Each row has a name. Each question is about the rows just above it.

[-5.86  0.38 -4.41  0.82 -1.23  1.46 -0.56 -0.59  3.64  3.33  0.37  3.64
  5.64 -2.44  3.71  2.88  1.55 -2.23 -0.10 -1.87 -2.67 -4.82  4.69 -1.54
 -0.30  5.21 -5.24  2.41 -0.38 -1.63]  K790
[-8.19  5.94 -3.05  0.75 -1.10 -7.65 -0.64  3.24 -1.70 -0.56 -4.25  3.69
 -0.75  4.73  1.08  3.25 -2.23  8.21  0.15 -0.45 -1.41 -1.97 -3.40  2.93
  0.55  6.34 -2.95  0.88 -0.13  2.07]  K472
[-0.83  3.96  4.81 -0.21 -2.34  4.82  3.56 -0.34  2.29 -3.98  3.34 -1.24
  7.10 -1.53  0.01 -3.53  9.27 -1.07  0.16  2.15  5.41 -2.29  0.43  3.41
  5.20  2.01  2.47 -0.93 -1.35 -0.19]  K944
[-8.19  5.94 -3.05  0.75 -1.10 -7.65 -0.64  3.24 -1.70 -0.56  5.93  3.69
 -0.75  4.73  1.08  4.73 -2.23  8.21  0.15 -1.40 -1.41 -1.97 -3.40  2.93
  0.55  6.34 -2.95  0.88 -0.13  5.94]  K718
[ 5.19 -2.93  2.60  0.96 -0.67 -2.67 -1.53  0.85  3.35  3.52  0.55 -4.42
  2.37  4.06  1.04 -1.53  2.48 -3.00 -0.15  5.19  3.78 -3.67 -3.92 -2.18
 -0.66  2.60  5.19 -2.43  1.01  2.60]  K110
How many times does K718 hold [5.94]?	2
How many times does K718 hold [-1.42]?	0
How many times does K110 hold [5.19]?	3
How many times does K790 hold [-1.23]?	1
Count of [2.37] in K110:	1
How many times does K944 hold [-2.34]?	1

[ 0.11 -4.45  3.92 -3.00]  K36
[ 7.31  7.04  5.30 -1.90]  K790
[-4.64 -6.84  3.24  7.30]  K110
[-2.87 -2.86 -2.86 -2.85]  K298
[ 3.32 -6.83  0.05  3.32]  K718
[-2.86 -4.45  3.92 -3.00]  K652
Count of [-2.87] in K298:	1
How many times does K718 hold [-6.82]?	0
How many times does K110 hold [7.30]?	1
Count of [7.03] in K790:	0

[ 8.47  5.95 -1.02  0.33]  K110
[ 6.13  4.18 -0.70  0.36]  K986
[ 9.93  6.83 -1.19  0.26]  K774
[ 4.48  3.34 -0.64 -0.17]  K36
[ 8.61  5.83 -0.78  0.35]  K718
[ 3.51  2.47 -0.39 -0.02]  K652
[-1.52 -1.34  0.26 -0.22]  K790
[ 9.92  6.58 -0.98  0.32]  K944
[ 2.99  2.99 -0.29  2.99]  K858
[ 2.94  2.07 -0.28 -0.01]  K298
How many times does K858 hold [2.98]?	0
Count of [0.36] in K718:	0

[ 4.93  1.83  1.77 -1.57  1.45  2.31 -0.32  6.42 -1.60 -0.99 -0.56  1.09
  0.58  0.04  2.41 -0.94 -2.56  2.05 -1.85  0.14 -2.10  2.33 -3.87  0.54
 -2.18  1.92  0.57  6.42 -3.19  4.90  1.15 -0.88 -2.67 -0.80  0.22  3.61
 -1.44 -1.75 -2.07  1.50 -5.37 -2.92 -3.36  2.87 -1.56  4.34 -3.77 -5.10
 -0.37  3.88  1.12 -2.18  1.61  1.37 -3.06  0.60 -2.05 -2.64 -1.75  1.68
  0.93] = K790
[-3.79 -1.13 -4.27  2.80 -1.76  3.72 -2.63  2.23 -0.41 -0.18 -2.04 -0.16
 -4.83 -0.27 -1.36 -1.92 -0.91  0.08 -1.26 -1.03  3.74  0.08  0.52  1.08
  1.55  0.75 -3.52 -0.58  1.47 -3.58  2.62  1.10  4.08 -3.65  2.98 -2.28
  5.42 -2.18 -2.18 -3.11 -2.49  2.81  0.57  1.33  1.43  0.23 -2.12 -2.28
  0.34  2.27  1.99 -2.29  3.59  0.92 -3.40  1.72  7.03  2.54 -0.98 -0.07
 -1.51] = K472
[ 4.73 -0.65  1.09  2.29 -0.98  2.05  0.03  8.61  1.80 -0.95 -1.04 -1.94
  2.02 -2.08  0.55 -1.45 -0.29  1.88 -2.77 -0.72  1.32  3.19 -3.22 -1.12
 -4.23  2.54 -0.08 -4.75 -0.66  5.92  0.89  0.70  1.00  2.08  2.56  0.90
 -1.57 -0.57  0.50  1.79 -1.98 -1.53 -2.66  1.56 -1.63  2.53 -2.20 -3.10
  1.05  4.00 -0.52  1.32  1.03  0.74 -4.65  1.81 -1.08 -1.12  2.55  2.44
  3.26] = K774
[ 4.85  1.93  1.88 -1.99  1.69  2.40 -0.26  6.10 -1.84 -1.01 -0.35  1.20
  0.40 -0.11  2.46 -1.06 -2.53  1.96 -1.75  0.25 -2.21  2.07 -3.90  0.37
 -1.89  1.80  0.51 -1.21 -3.20  4.70  1.35 -0.96 -2.76 -0.90 -0.05  3.71
 -1.54 -1.87 -2.05  1.38 -5.57 -3.04 -3.39  2.80 -1.64  4.44 -3.73 -5.21
 -0.27  3.65  1.09 -2.53  1.61  1.54 -2.86  0.41 -2.06 -2.71 -1.58  1.61
  0.92] = K986
[-2.07 -1.25  1.29 -2.85  0.33 -3.23 -0.10 -3.21 -1.97 -1.09 -0.77  1.78
  2.74 -1.32  2.06 -0.56  0.51  3.65  1.82 -1.83 -2.24  2.82 -5.84 -2.55
  2.87 -2.01  4.38 -0.42 -1.52  1.41 -3.52 -0.90 -2.31  4.49 -3.85  2.86
 -4.53  0.60 -1.46 -0.59  0.54 -3.78 -2.25 -1.10  0.28  2.70  1.42 -3.54
  2.59 -2.13 -2.70 -3.47 -3.91 -0.36 -1.12 -0.46 -2.90 -4.04 -2.09  1.14
  2.70] = K36
[-3.79 -1.13 -4.27  2.80 -1.76  3.72 -2.63  2.23 -0.41 -2.17 -2.04 -0.16
 -4.83 -0.27 -1.36 -1.92 -0.91  0.08 -1.26 -1.03  3.74  0.08  0.52  1.08
  1.55  0.75 -3.52 -0.58  1.47 -3.58  2.62  1.10  4.08 -3.65  2.98 -2.28
  5.42 -2.18 -2.18 -3.11 -2.49  2.81  0.57  1.33  1.43  0.23 -2.12 -2.28
  0.34 -1.36 -0.48  2.84 -3.35  3.32  8.04 -1.75 -2.32  1.48 -1.21 -2.24
 -4.96] = K110
[ 4.73 -0.65  1.09  2.29 -0.98  2.05  0.03  8.61  1.80 -0.95 -1.04 -1.94
  2.02 -2.08  0.55 -1.45 -0.29  1.88 -2.77 -0.72  1.32  3.19  0.26 -1.12
 -4.23  2.54 -0.08 -4.75 -0.66  5.92  0.89  0.70  1.00  2.08  2.56  0.90
 -1.57 -0.57  0.50  1.79 -1.33 -1.53 -2.66  1.56 -1.63  2.53 -2.20 -3.10
  1.05  4.00 -0.52  2.40  1.03  0.74 -4.65  1.81 -1.08 -1.12 -3.02  2.44
  3.26] = K858
Count of [2.53] in K774:	1
How many times does K790 hold [-2.18]?	2

[ 0.16 -8.43  5.22  5.96  3.53 -4.73  2.20  6.21  7.32  3.48  4.51  1.74
  3.67  7.48 -1.01  7.54  8.85  2.51]  K910
[ 0.16 -8.43  5.22  5.96  3.53 -4.73  2.20  6.21  7.32 -0.37  4.66 -2.39
 -0.75  2.37  6.31  1.42 -1.17  4.66]  K36
[ 7.55  0.96 -2.49 -0.19  0.96  3.63  4.63 -2.37 -0.72 -0.37  1.14  0.66
  1.88 -5.44 -3.82  0.96 -4.13  0.44]  K858
[ 7.55  0.96 -2.49 -0.19 -1.66  3.63  4.63 -2.37 -0.72 -0.37  1.14 -2.39
 -0.75  2.37  3.49  2.43 -1.36  6.12]  K790
[ 6.24 -1.19 -0.85  8.65 -2.52 -5.17  3.30  0.29 -1.09 -4.82 -3.64  1.52
  8.06 -0.28 -4.08  1.30 -1.52  6.42]  K718
Count of [4.65] in K36:	0
Times [0.96] occurs in K858:	3

[ 2.39 -3.84 -4.41 -2.16  2.39 -3.15 -1.26 -2.33  0.52 -1.41  0.64 -3.20
  1.89 -1.52  4.59 -0.38 -0.60  3.27 -1.38 -6.71  3.92 -0.98 -0.54  0.04
 -1.86  2.50 -0.20  0.34 -2.48 -4.34 -2.80  0.90  1.45 -2.64  1.99  0.45
  4.58]  K110
[ 7.56  3.33 -2.56  1.74  3.33  1.87  0.08 -2.18  1.87  1.15  5.27  0.38
  7.39 -2.36  1.92  0.73 -6.48  3.35 -2.28 -2.81  6.55  1.87  1.15 -0.28
  3.34  5.31  0.59  2.82 -3.31 -2.34  0.25 -4.53  2.46  3.33 -2.84 -1.38
  3.66]  K718
[ 2.69 -0.86 -1.53 -1.51 -1.53 -1.53 -2.34 -0.18  0.57 -5.64  3.26 -1.10
  2.68 -4.62  4.39 -0.18 -1.44  2.09 -1.53 -5.64  5.27  1.74  1.95 -0.18
 -4.32  0.29 -0.19  0.07 -0.83 -2.12 -5.64 -2.34  1.74 -0.69  1.26 -0.19
  3.81]  K944
Times [-0.18] occurs in K944:	3
How many times does K718 hold [3.34]?	1
How many times does K944 hold [-2.34]?	2
How many times does K944 hold [-0.19]?	2

[ 1.69  2.98 -3.73  1.69  1.69  1.69] -> K36
[ 5.12 -2.45 -3.01 -3.72 -2.45 -4.22] -> K472
[-0.59 -3.71 -2.92 -0.59 -0.59 -2.93] -> K774
How many times does K36 hold [1.69]?	4
How many times does K774 hold [-2.93]?	1
Times [-3.72] occurs in K472:	1

